Below are the code and all the weights of a small trained network. Each question names an input and a class and asks about switching units off, where a switched-off unit gives its printed mean instead of its output.

import numpy as np


def w(rows, s, z=0):
    codes = np.array(rows[::2]) - 128.0
    scale = np.full(codes.shape[1], s)
    scale[-1] = z or s
    return codes * scale


def f(y):
    return np.maximum(y, 0)


def log_softmax(a):
    a = a - a.max(-1, keepdims=True)
    return a - np.log(np.exp(a).sum(-1, keepdims=True))


def net(x, mask):
    res = np.array(x, float).reshape(1, 3) / 4 @ E
    y = f(res @ A[0][:, :-1].T + A[0][:, -1])
    res = res + np.where(mask, y, B[0][:, -1]) @ B[0][:, :-1]
    return log_softmax(res[-1] @ U[:, :-1].T + U[:, -1])


A, B = {}, {}
E = w([
[155,79,176,110,166,134,160,133,85],'x0',
[253,178,173,163,91,183,2,71,142],'x1',
[155,199,207,33,174,29,103,104,213],'x2',
],0.0077)
A[0] = w([
[63,91,133,111,142,84,188,149,118,12],'neuron 1',
[129,209,132,104,173,70,160,116,182,242],'neuron 2',
[120,93,92,241,66,206,122,127,81,153],'neuron 3',
[182,48,199,104,178,125,142,111,57,161],'neuron 4',
[188,159,138,166,182,184,82,43,116,24],'neuron 5',
[155,73,254,127,153,107,132,139,8,167],'neuron 6',
[145,194,44,175,15,121,94,119,104,255],'neuron 7',
[25,70,61,97,203,49,192,186,105,76],'neuron 8',
[156,196,188,75,153,58,164,126,190,8],'neuron 9',
[75,155,51,21,148,124,202,156,68,246],'neuron 10',
[165,138,201,62,171,63,129,104,200,35],'neuron 11',
[139,53,30,209,54,160,133,180,16,75],'neuron 12',
[161,143,145,111,139,165,25,52,104,253],'neuron 13',
[118,155,134,76,86,99,44,97,224,244],'neuron 14',
[247,138,186,93,28,226,52,62,104,76],'neuron 15',
],0.0064,0.0034)
B[0] = w([
[123,229,172,114,49,208,149,167,207,181],'neuron 1',
[111,34,58,145,190,202,121,125,124,249],'neuron 2',
[129,59,67,141,180,173,154,147,181,228],'neuron 3',
[118,57,78,31,201,101,25,59,89,188],'neuron 4',
[154,183,166,57,65,214,153,208,173,186],'neuron 5',
[57,103,47,37,106,63,79,91,116,193],'neuron 6',
[55,75,114,35,147,124,54,108,127,225],'neuron 7',
[103,177,171,60,58,183,101,221,166,253],'neuron 8',
[124,99,127,148,180,181,218,218,175,214],'neuron 9',
[97,50,192,2,67,180,41,130,97,249],'neuron 10',
[211,68,69,133,213,207,221,130,213,226],'neuron 11',
[150,54,54,158,208,205,180,220,191,232],'neuron 12',
[44,119,153,59,84,136,78,201,90,247],'neuron 13',
[99,50,64,106,191,101,66,158,153,252],'neuron 14',
[91,206,191,41,128,234,122,211,183,255],'neuron 15',
],0.0059,0.0071)
U = w([
[188,95,107,154,255,200,222,174,207,74],'0',
[113,206,228,65,55,188,140,197,159,69],'1',
[64,91,84,73,174,111,59,104,121,249],'2',
[101,95,154,125,160,130,86,108,101,197],'3',
[171,222,202,195,82,88,158,36,54,2],'4',
[196,213,213,210,31,66,197,84,69,2],'5',
[181,191,186,174,78,67,160,19,56,2],'6',
],0.0068,0.0035)

Each question gives the input, the list of numbers given to net, and the class t.
The units are the neurons (one row each of A and B). Each row of codes is followed by its name. A weight is (code - 128) times the scale printed after its matrix; where a second scale follows, it is the last column's (A, B and U).
mask holds one flag per neuron, in row order. A switched-off neuron (its flag False) gives its mean, the last column of its row in B, instead of its output. The means were averaged over made-up inputs and are rounded, as every weight is.
A unit's drop is (log p(t) with every unit on - log p(t) with that unit switched off) / (log p(t) with every unit on - log p(t) with every unit switched off).
The circuit of an input: a set's keep is (log p(t) with only the set's units on - log p(t) with every unit switched off) / (log p(t) with every unit on - log p(t) with every unit switched off). Starting from the 12 units with the biggest drops (on a tie, the unit counted first), units are removed one at a time, each time the one whose removal leaves the highest keep (on an exact tie, the one counted first), for as long as the keep stays at least 0.8.
units of the circuit, in order: the units of the circuit, biggest drop first
k most important neurons: the k neurons with the biggest drops, biggest first
drop of u: that unit's drop, to one decimal
input [-2,-7,8], class 0: 2 most important neurons => neuron 11; neuron 2
input [8,0,-4], class 2: 3 most important neurons => neuron 6; neuron 4; neuron 11
input [3,-2,1], class 3: most important neuron => neuron 15
input [-4,3,-7], class 0: 3 most important neurons => neuron 12; neuron 3; neuron 10
input [4,-7,-1], class 1: 2 most important neurons => neuron 8; neuron 1
input [1,3,5], class 0: 3 most important neurons => neuron 11; neuron 10; neuron 9
input [7,7,7], class 0: 4 most important neurons => neuron 11; neuron 9; neuron 10; neuron 8
input [-4,7,8], class 0: 2 most important neurons => neuron 11; neuron 14
input [-1,-7,6], class 1: 2 most important neurons => neuron 8; neuron 10
input [8,8,-1], class 1: 2 most important neurons => neuron 15; neuron 5
input [-5,-6,2], class 1: units of the circuit, in order => neuron 8; neuron 1
input [8,-3,0], class 2: 3 most important neurons => neuron 4; neuron 6; neuron 15
input [-7,4,-7], class 0: 2 most important neurons => neuron 12; neuron 3
input [1,-7,5], class 1: 3 most important neurons => neuron 8; neuron 10; neuron 1
input [-5,3,-8], class 0: units of the circuit, in order => neuron 12
input [4,-7,1], class 1: drop of neuron 8 => 0.3
input [-6,4,-7], class 0: drop of neuron 4 => 0.1
input [8,1,0], class 2: drop of neuron 4 => 0.2
